Each row comes from the steps of one walk. Every step used is in the known rows, and no mark comes twice. Write the walk behind each row, first mark first.
Each row is shifted at random along 4 fixed directions that mean nothing.
Known rows:
vibi -> menibu -> kitav -> rapo -> varak -> noko -> kefub -> vanel -> sadez -> vukapa: [  76  298  159  -13   72  -10   84   18 -142   67 -165  149    7 -239
 -115  149  -71   19    2  -44  215   34  -79    3  -15  164  -62  -53
   -8  145   27   47  -29 -179  194  -99   88  146   49  100   18 -103
    0  170 -164  139  -32  -81 -108  260 -130   31 -260 -283   16  -51
   26  152   58]
menibu -> vori -> varak -> noko -> kefub -> vanel -> vibi -> sadez -> vukapa: [  49   83  205  -59 -132   -7   13  119 -204  248  -14   34 -128 -228
  137  -33 -104   28 -157    5   69  -20 -188  -51   51   91  105  113
   52  -12  110   -2   20   18   19 -192  -14  240  115  225 -151 -121
  -72   63   -9  -44  -38 -103 -152  170  -67  136   76    3  -59  -87
  163  170  116]
varak -> noko -> vibi -> sadez: [ -34  120   -7   65  154 -238   65  -97   94 -186   11  116  282 -103
  134   41    1   82  214  154   92  151 -187 -210  -24    9  198 -128
 -223   91  -71  -28  123   46   16 -132  -42   59 -171 -222  229  -76
  -57  -81   76  -88   36 -147  -40 -222  -52 -147   32  -96  -49  -29
  148   82  212]
noko -> vibi -> pezufi -> vukapa -> sadez: [ -67  152  161  -84  126  -81   81  -50  138   88 -122   69  116  -85
   13  -35   -4  -20  -20  175   40  104  -34 -190   80  152 -158 -124
  -92  116   80   32  174  -60  101  -55   96  185 -237   99    3 -100
  -49  -20  -22    6 -150  -60   77   28 -156  -82 -165 -348  -39  -73
  138   54  -19]
vukapa -> tonu -> lona -> kitav -> vori -> kefub -> vanel -> varak -> noko -> vibi -> menibu: [  14   27   32   73  -20   48  -74   78 -169  184   20  -15 -111 -225
  110   73   33  -19    9   41   51  -17 -146  109  -23  -23   84   15
   90  -50   73  -96   10   53   63 -123  -52   17   28   22  -36   16
   12  -14   30   21   96  -27 -100   37  -14  164   91  -33   59   97
   36  140   62]
noko -> vibi -> sadez -> vukapa -> tonu: [  33  188  157   15  121 -137   17    5  -43  -51  -73  178  193 -149
   15   40  -73   47   80  148  111  103 -181 -236   28  131  -29 -126
 -103   44   21   42  138   -6   56  -52   45  128 -176  -59  134  -97
  -30  -34   56   61  -35 -126  -48 -127  -15  -97  -56 -202  -79  -65
  195   97   66]
kefub -> varak -> noko -> vibi -> menibu -> rapo: [-128   89   24 -303   23    7   65  -77  204  285 -174  -31 -159   85
  204   14 -153   89  214  -28  -62 -106   93    8    0   69  225   52
 -293  -79  -16 -252  -68    0 -102 -146  132   80  -70   12    0 -259
  224   97 -182 -209    8  -28   42  340 -156  104   56 -215 -160   31
  219   42   61]
vanel -> varak -> lona -> menibu -> rapo -> tonu: [ 140  132 -157  374  216  -18  -37   21  -86 -113   37   99  210 -348
  -56  255   98  -10  246   62  141   82 -221   67 -190 -167   24 -163
   -9   80  -71  -65  -74   58  178    3  -78 -155 -122 -281  187   83
  -22 -121   47  113  221 -143   -6 -137   21   28  -92  -53  127   66
  -71  132   77]
sadez -> noko -> kefub -> vanel -> vibi -> menibu -> rapo -> tonu -> lona: [   0  178   -9  100  243 -114   43   34   53  -64  -42  130  152 -140
   15  168  -11   96  233    4  178   65 -147 -114  -67   46  102 -190
 -141   68  -54   21   -2  -12   66  -29   40    3 -128 -268  132   -8
   -3  -68   25   52   75 -111  -38 -104  -46  -33   -7 -206  -23    6
  115   95   55]
menibu -> rapo -> lona -> vukapa -> tonu -> kefub -> vanel -> vibi -> pezufi -> sadez -> noko: [  11  290   66  180  290  -43   78   61   78  -46  -23  145  274 -276
 -182  155  124  -46  112  137  163  165  -97 -170  -32   66 -176 -307
   36  198   63  189  131 -124  224   71   25   58 -198 -122   95  102
 -198  -88  -27  222  -78  -71   15 -152 -140 -143 -244 -267   44  -56
  -10  103  -41]
kefub -> varak -> noko -> vibi -> pezufi -> vukapa: [-259   21  -99 -180  260 -248  168 -208  477 -115  -97    2  274  192
  257   27   49   82  324  168  -12  128   62 -225   -7    2  172 -119
 -390  122  -47  -70  197   38  -88 -114   81   17 -365 -244  195 -234
   64  -89  -25 -235  -67 -125  116 -133 -165 -228   41 -310 -123   -8
  176  -45  146]
rapo -> varak -> noko -> kefub -> vanel -> vibi -> pezufi -> vukapa -> sadez: [ -15  107  162 -114 -148  -68  -27   13 -147   57  -35  138   85 -133
  130  -64 -139   47  -29  120   51   58 -161  -71   69  101  105   63
   -5   26   98   55   70  -21    4 -206   50  231   34  172   40 -177
  -11  112  -41   75  -87  -46 -194  105  -92   60  -24  -39 -111 -107
  124  104  195]
lona -> rapo -> menibu -> kitav -> vori -> kefub -> varak -> noko -> vibi: [ 181  152   35  108 -238    8 -119   51 -452  112  -21  102 -172 -377
   22   71  -73  -25  -15  -24  181    6 -294  231  -20  -34  156   49
   94  -64    9 -137 -129  -48  136 -212 -114   54  270   75   68   31
   23  112  -35   65  212  -47 -286  130   14  257    4  104   92   98
    0  282  173]
varak -> lona -> vukapa -> tonu -> kefub -> vanel: [-170 -117 -221   99  192   88   10  -43  285  164   62 -132   71  -78
  233   70  200  -58  201  181 -165   29   68   69 -122 -193   48  -88
    4  -19   94 -131  133  171  -15   25   16  -98 -289 -109  -20    4
   38 -265    8  -50   30   16  209 -156  -74   44  111 -154   42   85
   95  -39   -8]
varak -> lona -> rapo -> menibu -> vori -> vanel -> vibi -> pezufi: [ -43   93  -86 -193   91  100  -24  -59  291  219  -64 -134   -8  -44
  119   23  -24   56  203  -16 -140 -101   16   21  -11 -129  167   16
 -122   12  -58 -189  -52   38  -54  -82    5  -47 -101  -80   13 -210
  103   30 -149 -218   99  -66   93  174 -197   65  -12 -234  -45   89
  126   76  103]
tonu -> kefub -> varak -> noko: [ -10  199   13   32  -42 -220   -2  -84 -181 -169  -28  258  195 -141
   39  109 -120   60  191   64  294  154 -182   62  -44   61  147 -112
 -113   73   -3   51   45 -123  105 -155   47   63   84 -155  294  -76
   80  158  -57  165   53  -69 -259  -53  -15   -2  -88  -67  -54   54
   16  120  228]
kitav -> rapo -> varak -> lona: [ 127  154  -66  161  -23 -190 -103  -83 -275 -257  -20  295  262 -224
  -14  166 -142   78  246   78  242  147 -268   99 -115  -57  111 -103
  -87   50  -81  -24  -67  -31  117 -113  -15  -89   40 -275  421  -72
  126   92    0  160  210 -109 -219 -116   81  -11  -90  -46   -6   38
  -20  112  266]
noko -> vibi -> menibu -> kitav -> vori -> vanel -> sadez -> vukapa -> tonu -> kefub -> varak: [ 148  -13   94   74 -200 -151 -219  127 -418    2   91  164    3 -299
  156  -52 -181   97  -51   72  157   43 -485  -34   56  -15  240   17
   83 -157   23    8    5  134  -68 -112 -109   40  161 -131  122  -42
    1   -4  258   22  237 -132 -291 -291  183  189  275  157  -72   49
  182  176  226]
rapo -> lona -> kitav -> vori -> vanel -> vibi: [ 217  -34  -47  322 -113   36 -209  110 -327   60  179   13   23 -469
   46    8   84  -52  -98  116   27   63 -383  144  -38 -213   39  -19
  285  -22   43  -43  -26  148  123  -89 -216  -46   80  -21   18  147
 -145 -147  192   27  243  -72 -103 -227   43  205   82  129  183   84
  -41  190  136]
varak -> lona -> rapo -> menibu -> vori: [  18   41 -282  352  350   14   27  -57  249    8   73  -86  152 -271
    4  190  259  -76  249   97    3   72  -64   51 -166 -251  -46 -232
  -16   93  -34 -137    6   96  165   45 -112 -188 -303 -282   42  164
  -86 -293   71  -55  189  -77  231 -200  -86  -14  -49 -165  213  104
  -10   79  -28]
menibu -> rapo -> tonu -> lona -> kitav -> vori: [  75  204  -61  132  112  125  -54    9  -28  200  -91   11 -109 -284
 -144  183   54  -95   94  -39  132   -1  -13  202  -67  -58 -156 -164
  116   13   55  -82  -87 -106  222   34   30  -58    6  -49   47  105
   54  -42 -107  122  150   10   79  114 -109  141 -192 -275  155  144
  -37  182  -85]
vibi -> pezufi -> sadez -> vukapa -> tonu -> lona: [ -55 -170   -4   36   78   20 -122   83  140  226   21  -54   29  -86
  234  -92   21  -32   24  210 -134   -1 -148 -147   43  -77  -54  -61
   22 -148  144  -80  107  250  -93   18   23   25 -315  -13  -63  -29
   -7 -320  222 -103   51  -61  161 -227   11   82  250  -76  -52  -13
  228   37  -78]
sadez -> noko -> vibi -> pezufi -> vukapa -> tonu: [ -37 -107   91   96   72   13    4  115   62  280   13  -82  -89 -133
  183  -77  108  -52  -98  206 -123   -7 -117 -183   60  -40 -111    4
   40  -81  155  -58  103  203  -14  -54  -13  153 -335  161 -217   33
 -146 -334  195 -131  -69  -48  122  -91  -23   73  226  -52   22  -71
  231   96 -130]
menibu -> rapo -> varak -> noko -> kefub -> vanel -> vibi -> pezufi: [ -21  -62  -49  113  -19   63   34  112  -10  286   71  -92 -131 -235
  189  -16   84  -25  -60   75  -83  -54 -103   43  -15  -86   98   79
   64  -26  121  -71  -61  143   10 -164  -60  108  -70  148 -233    9
 -129 -136   51 -105  -17  -17   46  112  -94  173  168   42   27  -58
  113  112   64]
menibu -> kitav -> rapo -> varak -> noko -> kefub -> vanel -> sadez -> vukapa: [  87  -16   15   -3 -196  -10 -134   49 -286  104    6   73  -65 -235
  213   -6 -144   62   14   34   18  -19 -258   70  -20  -62  261  134
   58 -116   48  -86  -94  119  -50 -181  -36   68  145   60   59 -151
   66    6   52  -18  157  -65 -192   30   38  205  199  122  -47  -22
  137  143  239]
tonu -> lona -> kitav -> rapo -> varak -> noko -> vibi -> pezufi -> sadez -> vukapa: [  36  231   41  -40   41 -144  -57  -75  -81  -95 -159  244  226 -143
  -47   88 -181   39  205   76  194  109 -156  -93   18  128   53 -144
 -126   17    4    7  -16  -83   89 -119   58   39  -18 -165  303 -121
   95  105  -43  116  101  -79 -101  -22  -34  -72 -141 -198  -96  -59
   92  135  155]
kefub -> varak -> noko -> vibi -> sadez -> vukapa: [ -18  155  151  -95    4 -133   57  -15  -61   42 -108  154  114 -103
  112   16 -148   49   68   85  123   65 -134 -153   27  185   98  -29
 -158   32   51  -14   60  -28   18 -178   71  193  -39   48   65 -171
   35   85  -35    1  -60 -115  -94   79  -63  -26  -43 -124 -145 -107
  174  105  126]
vukapa -> tonu -> lona -> menibu -> rapo -> varak -> noko -> kefub -> vanel -> sadez -> vibi: [  51   72   -1  146   10  209  -88  166 -140  328   39  -10 -131 -324
   91   70   50  -68   20   69  -82  -58 -106   83  -73  -21   30  -22
  150 -105  140 -125  -67   81   69  -89  -43   65   -9  124 -158   72
  -56 -103  -12  104   54   22   -6  120  -66  246   62   44   38  -22
   74  133  -16]
sadez -> noko -> vibi -> menibu -> lona -> rapo: [ -95  205   46 -129  297  104  160  -30  348  363 -215  -86 -139  -35
  -49  119   40  -13  158  -20  -59  -85  199  -85  -12   79 -120 -116
 -175   34   37 -164  -26  -62   93   10  132   64 -285   36 -140  -77
   47  -54 -176 -125  -67  -11  247  317 -235  -17 -140 -430   -2   -1
  180   55 -180]
vukapa -> pezufi -> sadez -> noko -> kefub -> vanel -> varak -> lona -> menibu -> vori: [ -92   -4    4 -103   13   26  -19  -20  119  265  -23  -65  -48  -94
  187  -19  -26   21   55   66  -95  -36  -19  -39    6  -68   98   45
  -29  -63   98 -103   11   79  -32 -105   28   75 -154   65 -133 -136
   39  -53   -9 -102    6   -8   -9   96 -123   97  116  -59  -21  -14
  167   42   37]
varak -> lona -> menibu -> vori: [ 165   69 -112  252  -17 -134 -155  -19 -211 -157   63  162  183 -314
   58   64  -63   60  193   73  163  105 -347   55  -80 -158  187 -105
  -12  -58  -77  -78  -49   95   70  -74 -110  -98    1 -263  250   27
   30  -80  141   35  309 -114 -148 -259   72   96   68   76   69   97
   61  159  198]
vukapa -> pezufi -> sadez -> vibi -> menibu -> vori -> noko -> kefub -> varak: [ -91   -3   40   50  156 -132   51   10  164  172   20  -42  -31 -131
  110  -32  126  -36  -34  147   -2   90 -140 -172   45  -29  -36 -127
  -79   20   67  -47  157   65   49  -57  -61   89 -258  -62 -136   50
 -153 -188  145 -150  -13  -87   64 -152  -84  -20  119 -121   51   -1
  159   78  -57]
rapo -> menibu -> lona -> vukapa -> tonu -> kefub: [ 101   78  -49  214    3  203 -137  109 -152  276    1   -5 -145 -362
  -35   93   62 -115   36   65    2  -40 -107  177  -68 -116  -99  -81
  210 -125  123  -96  -47   58  144   38  -22  -26  -13   58  -33  131
   -5 -134    2  148  152   34   60   21  -28  232  -19  -56  116  101
   43  173  -89]
sadez -> noko -> kefub -> varak: [  30  -57   -5  375   61  -81   50  114 -197  125   96   62  -24 -346
   86   70  161  -85 -128  156  129  107 -221    2  -57  -34 -135  -78
  126   21  168   30   52  111  179 -104  -74  106 -164   84 -190  199
 -200 -245  214   72   -8  -56   -9 -144   34   90  110   39  147  -58
   65  121  -58]
varak -> noko -> vibi -> menibu -> rapo -> lona -> kitav: [  62  -30 -210  198  118  -56  -92  -26   33    0   33    7   72 -219
  157   69    7   56  276   76  -31    7 -224  -17  -87 -189  283  -71
 -121 -129  -87 -217  -95  222  -29  -73 -106 -136 -125 -298  144   11
   47 -220  155 -150  307  -91   73 -190   39   82  202   35   35   57
  156  120  131]
vibi -> sadez -> vukapa -> pezufi: [ 284  -14  128  266 -260 -312 -340  119 -634 -260  134  379  290 -412
  119 -106 -305   96  -55  228  243  190 -718 -171   58   -7  205  -30
  101 -178   25  111   23  213  -25 -150 -127   70  127 -182  319  -44
  -35  -60  439  149  292 -186 -374 -545  324   99  280  318  -88  -69
  183  208  321]
kefub -> varak -> lona -> vukapa -> pezufi -> sadez -> vibi -> menibu: [ -48   16   71 -132   10   14  -92   -7   95  205  -90   38   76  -74
  133  -66 -111   -3   79  168 -105   17  -89  -98   25   43   23  -39
  -91  -74   72 -128   73   82  -42  -68   88   71 -176   15   -3 -173
  116  -10  -20  -39   15  -49   41   42  -58   66  -10 -149 -119  -45
  158   25   -8]
kefub -> varak -> noko -> vibi: [-154  241   11  -42  261 -158  225 -163  238  -82 -116   91  210  -10
   27  147   87    7  226  108  133  157   86  -78  -69  128   -3 -189
 -261  243  -24  -23  156 -164  156 -120   85   87 -206  -91  135  -98
   10   74 -182   15 -147  -76   32   92 -212 -172 -254 -374  -14    1
   24   20   82]
vibi -> sadez -> vukapa -> tonu -> kefub -> vanel: [ 126  117  127  142  -94 -164 -115  109 -363  -80   49  283  184 -310
   33   16 -155   53  -17  120  254  121 -372  -83   34   80   31 -102
   93  -32   94  151   67   21   55  -65   -1  123   43  -65  146    2
  -55  -12  169  207   70  -93 -250 -275  108   63   56   39  -68  -46
  140  149  150]
kitav -> rapo -> varak -> noko -> vibi -> sadez -> vukapa -> tonu -> lona -> menibu: [  32  250   28  117  219   43   -7   22  -12   81 -103  122  105 -211
  -77  192   15  -67  197   99   82   57  -45  -68  -82   88 -102 -187
  -44   19   59  -72   23  -52  147  -41   12    1 -136  -91  137   30
    0  -42  -57  146   49  -56   57   18  -52  -46 -152 -205   11  -23
   63  126  -16]
vanel -> varak -> noko -> vibi -> menibu: [  91   75  184   64  -82   75  -12  125 -220  302  -35    9 -168 -270
   55    7  -65  -15 -122   33   35  -83 -149   35   16   94   -4   89
   61  -27   99  -94  -75   47   94 -170   10  208   11  264 -189  -23
  -36   45  -10   12  -28  -42  -58  298  -61  219   -4  -19   -2  -54
   92  165  -15]
kefub -> vanel -> sadez -> vukapa: [ -75   24   49 -229   31  -57  -41  -62  171   61  -39    4  152    4
  250  -45 -100   94  133  102  -69   22  -76 -113   20   11  183   -1
 -109   22   20  -48  109   69 -113  -81   75   78 -121  -22   95 -283
   99   10  -20 -124   -8  -89  -16  -51 -125   13   68 -181 -137    4
  172   -9  168]
pezufi -> sadez -> vibi -> menibu -> vori -> vanel -> kefub -> varak: [  45  150  236 -288 -200  -26  -54   70  -98  259  -73   72 -126 -116
   49  -80 -232  116  -56  -71   71  -92 -144  -16  130   59  108   91
  -23  -31   39  -24  -31  -66  -47 -124   53  206   87  108  -72 -211
   34  195 -115  -89   -2  -74 -221  243 -138  166   -3  -75 -133    1
  178  137  100]
lona -> rapo -> tonu -> kefub: [  96  218 -113  365  165  -87   -2    2 -131 -142   47  175  213 -358
 -150  234  122  -52  165   90  257  152 -198   85 -113  -85  -93 -249
   71  133   12   78   31  -68  254    8  -49  -46  -79 -234  202  187
 -104  -95   30  248  118  -67  -60 -220    4  -15 -173 -128  147   69
  -53  164   52]
vanel -> sadez -> noko -> vibi -> menibu -> lona -> kitav: [ 106   79   67   36   20  -55 -105   54 -112   68  -37   86   36 -235
   94  -14 -126   97   92   47   34    2 -285 -145   25    0  205  -33
  -61 -115  -34  -80  -61  115  -16  -84  -31   40  -34  -90   68  -85
   13  -73  135  -81  184 -108  -72  -82    3   88  134  -12  -45   -1
  195  153   95]
sadez -> vibi -> menibu -> lona -> vukapa -> tonu -> kefub -> varak -> noko: [  21   62  -15  183   92   65  -59  121  -70  218    3   33  -60 -258
   20   83   44  -68   98  102   19    9 -128   12  -61  -42   -8 -108
   50 -112  101  -85   12   88   75   -9  -12    4  -95  -60  -40   93
  -32 -142   49   81   98  -31   32  -40   18  127   66   -4   23   34
  101  135  -71]
vibi -> menibu -> kitav -> vori -> vanel -> sadez -> noko -> kefub: [ 114   41  154  -18 -147  -46  -99   80 -235  185    3   16 -175 -249
   96  -46 -101   75 -133  -22   74  -36 -287  -22   78  -40  125  100
   86  -85   30  -45  -34   66    7 -124  -61  130   92   80  -66  -66
  -39  -12  112 -111  136  -98 -178    8    1  178  174   10   31   39
  181  195  107]
varak -> lona -> rapo -> menibu -> kitav -> vori -> kefub -> vanel: [ -25    2 -178   -2   74  141   -7  -55  164  248  -27 -186 -135 -168
  127   94  152  -49  122  -16  -80  -59   26  221  -78 -219   58   -6
   25   21    2 -228  -46   38   58  -43  -45 -110  -86  -22  -64  -27
   61 -104 -108 -166  147  -12   98  104 -158  154    1 -187  148  172
   11   98   30]
vukapa -> sadez -> vibi -> menibu -> rapo -> tonu: [  36  189  -33   36  224 -142  -68  -47  139  -83  -20  110  210 -122
   -2   96  -60   82  315   97   45   75 -194 -188  -36  -66  126 -204
 -198   -6 -109  -85   39   44   -1   22  -19  -58 -195 -378  264  -66
   30  -96   66  -42  165 -135    2 -231   -6  -74   15 -139  -42   54
  170   88   99]
noko -> kefub -> varak -> lona -> rapo: [  -6  145   38 -152 -160  -10  -17  -68 -212  102 -182  210  -27  -87
   89   89 -235   77  130  -14  134   -6  -47  171  -43  109  105   68
 -119  -43   36 -110  -83  -87   46 -186  170   80   98   76  123 -237
  289  240 -208  133   38  -18 -194  322  -36  134 -116 -177 -121   -4
  106   81  140]

Which walk is each row?
[  -8   28   10   72  171 -301  -50  -35   52 -236   62  170  315  -80
  184   10  -67  163  228  172   86  175 -321 -307  -18  -49  255 -147
 -203    2  -88   24  143  145  -92  -36  -42  -13 -220 -373  269 -104
  -39 -178  252  -87  139 -176 -121 -454   71 -119  227  -12  -68  -31
  212   17  210]
pezufi -> vukapa -> sadez -> noko -> kefub -> vanel -> vibi -> menibu -> rapo
[  86  155  -28   86   56   49  -60  105  -47  101    1   52  117 -294
   36   62  -13   25  103   36   50    2 -215  -22  -21  -23  106  -89
   17   19    9  -12  -68   30   48  -67  -19   33  -29  -84   -6  -17
  -53  -30  -15   46   85  -78  -60  -23  -69  118  -35  -58  -29   -7
   62  163   74]
varak -> lona -> menibu -> rapo -> tonu -> kefub -> vanel -> sadez -> vibi -> pezufi
[  59  198   36 -147  -33  178  -82   63  -16  320 -101  -33 -146 -199
    1   59 -103   35   78 -108    2 -133  -45  120   15  -12   99   12
   40  -45   13 -113 -147  -66   25  -60   64   48   88   41  -72 -105
  106   97 -194   -5   99    6  -56  289 -142  225  -86 -171  -25   78
   89  177    1]
varak -> lona -> kitav -> rapo -> tonu -> kefub -> vanel -> sadez -> vibi -> menibu -> vori
[-114   25 -212  194  235   52  130   29  206  215  -11  -92  -33 -185
   76  150  208  -92  166   78  -10    7   28   44  -93  -95    2 -129
  -67   25   87 -101  -25   73   98  -57  -18  -31 -211 -100 -112  119
  -80 -218  -14  -40   15  -27  205   22 -103   29   27 -141   56   10
   72  109  -55]
menibu -> lona -> rapo -> tonu -> kefub -> varak -> noko -> vibi -> pezufi
[  57    3   30  -98  -79  -64 -235   53  -69   84    0   96   79 -130
  137  -36 -222   96  137   58   29  -25 -273  -94   56  -76  174  -16
   -6 -186   37  -46   -7  145 -124  -29  -22  -30  -18 -192  178 -169
  104  -16  152  -49  237 -118 -121 -205   43  100  218   21 -137   42
  216   97  162]
vibi -> pezufi -> sadez -> vukapa -> tonu -> lona -> menibu -> vori -> vanel -> varak
[  -2  151    5  168  189 -146  115   -1  -55  -80  -23  182  250 -226
    2  191   -4   56  120   67  203  117 -141 -118  -87   65    5 -115
  -77  144   41   85   21  -17  141 -100   35   56 -145 -123   62  -37
  -53  -10   29  118  -18 -127  -83  -54  -28 -116  -84 -137   -9 -120
   65   61  107]
vibi -> sadez -> noko -> kefub -> vanel -> varak -> lona -> rapo
[  -1   24  -53  -15  -58 -152  -93   19  -83  -82   53  143  241 -115
  204   48 -121  127  224   92   74   70 -296  -78  -25  -92  315  -20
 -124  -23  -31   -8  -11  101  -98 -142  -36   -2   -7 -253  239 -134
   40  -25   65  -19  139 -141 -241 -205   50    7  172   97 -147  -29
  118  105  261]
vori -> varak -> lona -> rapo -> tonu -> kefub -> vanel -> vibi -> pezufi -> sadez -> noko
[ -52   48  -67   39  146   67    0   12  124  178  -12 -112  -77 -153
  102  101  162  -27   82    4    8    0  -50   74  -37  -75   58  -87
   28   36   20 -101   47   21   71  -58  -40  -24  -77  -64  -52   55
  -21 -116  -19  -74   91  -36   62  -15 -139   89   18 -219  108  132
   35  119  -17]
rapo -> tonu -> lona -> kitav -> vori -> noko -> kefub -> vanel -> vibi -> menibu
[ -83   78  -46  112  290  167  116   67  221  293  -50  -96  -59 -154
   26  169  170  -52  128   62 -116  -55  115  -27 -119  -48  -79  -66
   -7   34   90  -98   16   57   91   11   49    7 -280   33 -185   11
  -42 -167  -95    5  -57  -15  209  173 -135   25  -43 -235   55  -37
  103   30 -133]
sadez -> noko -> kefub -> vanel -> vibi -> menibu -> rapo -> varak -> lona -> vukapa -> tonu
[ 160  100   72  193   34  -62  -44   82 -179   68   59    3   27 -383
   10   61   17  -17  -62   39  118   28 -312  -84    1  -39   59  -27
   97   40   22  -22  -22   73  110 -117 -167   74   26  -31  -23   46
 -175  -63  147  -62  138 -160  -68 -103   -9   66   42   35   83  -28
   70  216  130]
rapo -> menibu -> kitav -> vori -> vanel -> varak -> noko -> vibi -> sadez -> vukapa
[ 126   56   58   83  -82  -54 -178   83 -168   65   50   91   73 -328
   23  -55  -65   -1  -21  117   46   64 -322  -54   57  -69   69  -77
  115  -61   50    5   51   91   42  -42  -96   54   -1  -78   52    8
  -88  -64  130   24  163  -78 -107 -216   -3  103   60   28   10   -6
  120  155  106]
rapo -> lona -> vukapa -> pezufi -> sadez -> vibi -> menibu -> vori -> kefub -> vanel
[-238 -136 -231  164  388  -85  118 -136  465  -46   81 -114  329  -54
  224   85  299  -51  192  292 -154  174   43 -143 -133 -171   -9 -167
 -101  164   59  -34  268  183   37   16  -13 -103 -491 -226   13  -35
  -80 -299  101  -95  -55  -80  278 -322 -115 -193   35 -254   71  -27
   46 -131   44]
noko -> kefub -> vanel -> varak -> lona -> vukapa -> pezufi -> sadez
[-153  -63 -173   38  195  -19  -15  -95  285   97   11  -72  119  -37
  170   76  153  -54  208  159  -65   73   17   -1  -63 -179  -22 -129
  -42  -16   82  -97  153   91  -10   35   18 -117 -315 -188   55  -15
   56 -236   44  -63   70  -32  133 -212  -48  -29   73 -173   53  110
   83    0  -29]
pezufi -> sadez -> vukapa -> tonu -> kefub -> varak -> lona -> kitav -> vori
[ -44  -91  -87   83  146 -169   -1   12  183   46  136 -107   40 -109
  226   -9   80  110  135   70  -55   -6 -207 -179    2 -226  273   -6
  -98  -43  -46  -81   63  243 -108  -72 -155  -24 -235 -276  -17  -26
 -137 -263  232 -312  145 -139   32 -301   -6  -15  366   50   20   56
  251   77  143]
sadez -> noko -> vibi -> menibu -> vori -> vanel -> kefub
[  15   14 -154  103   32 -156 -109  -26   16  -80   48   65  150 -159
  185   41  -34   61  277   87   69   75 -281  -72  -31 -144  312 -109
 -157 -102  -66 -135   -9  148  -54 -116 -137  -72  -47 -353  260    3
    6 -148  147 -119  283 -144  -69 -301   18   19  205   77  -43   51
  154  160  215]
rapo -> tonu -> lona -> menibu -> vori -> varak -> noko -> vibi -> pezufi -> sadez
[ -45   17  -67  120  160  136   61   91   93  346  -62  -82 -186 -172
  101  121   80  -69   99   11  -14  -79   16   90  -91   14  -10  -78
  -60  -48   79 -203  -97   73   74  -61   40   29 -124   26 -171   81
   35 -152  -45  -40   39  -23  191  213  -93  184   21 -158   18    7
   90  112 -131]
kefub -> varak -> noko -> vibi -> menibu -> rapo -> tonu -> lona
[  61  -31   81  181 -128 -132 -131  129 -309  -58  111  166  131 -227
  174  -46  -40   19  -18  203  124  118 -387  -56   16  -33  116   -9
   63  -55   79   75   90  119  -10 -142  -50   96   -9  -15  108    5
  -86 -104  203  104   62 -104 -246 -240  115  115  194  176  -40   -3
   67  159  145]
vanel -> vibi -> pezufi -> vukapa -> tonu -> kefub -> varak -> noko
[ -17  278  143 -384  -51    5  -24  -65  117  132 -111    1   -4  -40
   81   -8 -144  109  132  -69   19  -54  -29  -19   77   51  205   15
 -110   73  -50  -58   26 -154  -27 -126   53  139   76   32   89 -297
   83  248 -246 -109  -13  -58 -166  225 -270   60 -114 -239 -104   90
  123  122  189]
rapo -> menibu -> vori -> kefub -> vanel -> sadez -> vibi
[-198 -106 -288  151  373 -131   42  -44  427   89  113 -120  101  -32
  256  105  175   16  358  158 -106   39  -64 -182 -101 -215  215 -201
 -232  -85    1 -160   69  246 -110   21  -88 -147 -392 -448   40   78
  -52 -402  233 -229  142  -78  239 -393   11  -78  347  -24   -5   58
  240   -6   12]
vukapa -> sadez -> noko -> vibi -> menibu -> rapo -> tonu -> kefub -> varak
[  61  236   51 -145   49 -136 -167  -75   50  -97 -112  189  223  -76
  -19   29 -226  112  313   95   38   64 -211 -185   26  -16  192 -136
 -196  -72 -109  -69   36    2  -58   -1   49  -11  -82 -328  381 -212
  144   51  -22    2  192 -119 -110 -167   -4  -47  -25 -148 -145   30
  197  108  161]
lona -> vukapa -> pezufi -> sadez -> vibi -> menibu -> rapo -> tonu
[  52  -18   60   62  -24  -20 -166   71  -96  152  -18   52   21 -217
   92  -74  -44  -34  -34  164    7   41 -238 -104   87    8  -54  -82
   92 -141  124  -36   66  130    6  -37  -23   53 -139   -4    6   22
  -18 -180  196    8  112  -41   11 -207   38   97  129  -74   -5    0
  186  136  -21]
noko -> vibi -> pezufi -> sadez -> vukapa -> tonu -> lona -> kitav -> vori
[ -29   64  -35  135  208  -37   -5   24   63  105  -12   15   41 -191
   72   99   50  -41  127  105   45   65 -124 -128  -46  -20   32 -145
  -43  -58   56  -80   83   85   63  -31  -52  -23 -134 -163   53   26
  -31 -182  112  -27  122 -107   99 -165    2  -31   88 -119   22   17
  158  126   14]
menibu -> vori -> varak -> noko -> vibi -> sadez -> vukapa -> tonu -> lona -> kitav
[ 205   92   86  360   34  -67  -43  157 -272   54  143   22  -11 -494
  -38   36  139  -36 -185   64  156   82 -405  -86   15  -92  -42  -78
  211   61   39   61   12   64  185  -89 -224   92    0    4 -114  216
 -332 -194  244  -17  129 -136 -112 -235    6   86   74   77  211   -2
   49  260   53]
rapo -> menibu -> kitav -> vori -> vanel -> vibi -> sadez -> noko -> kefub
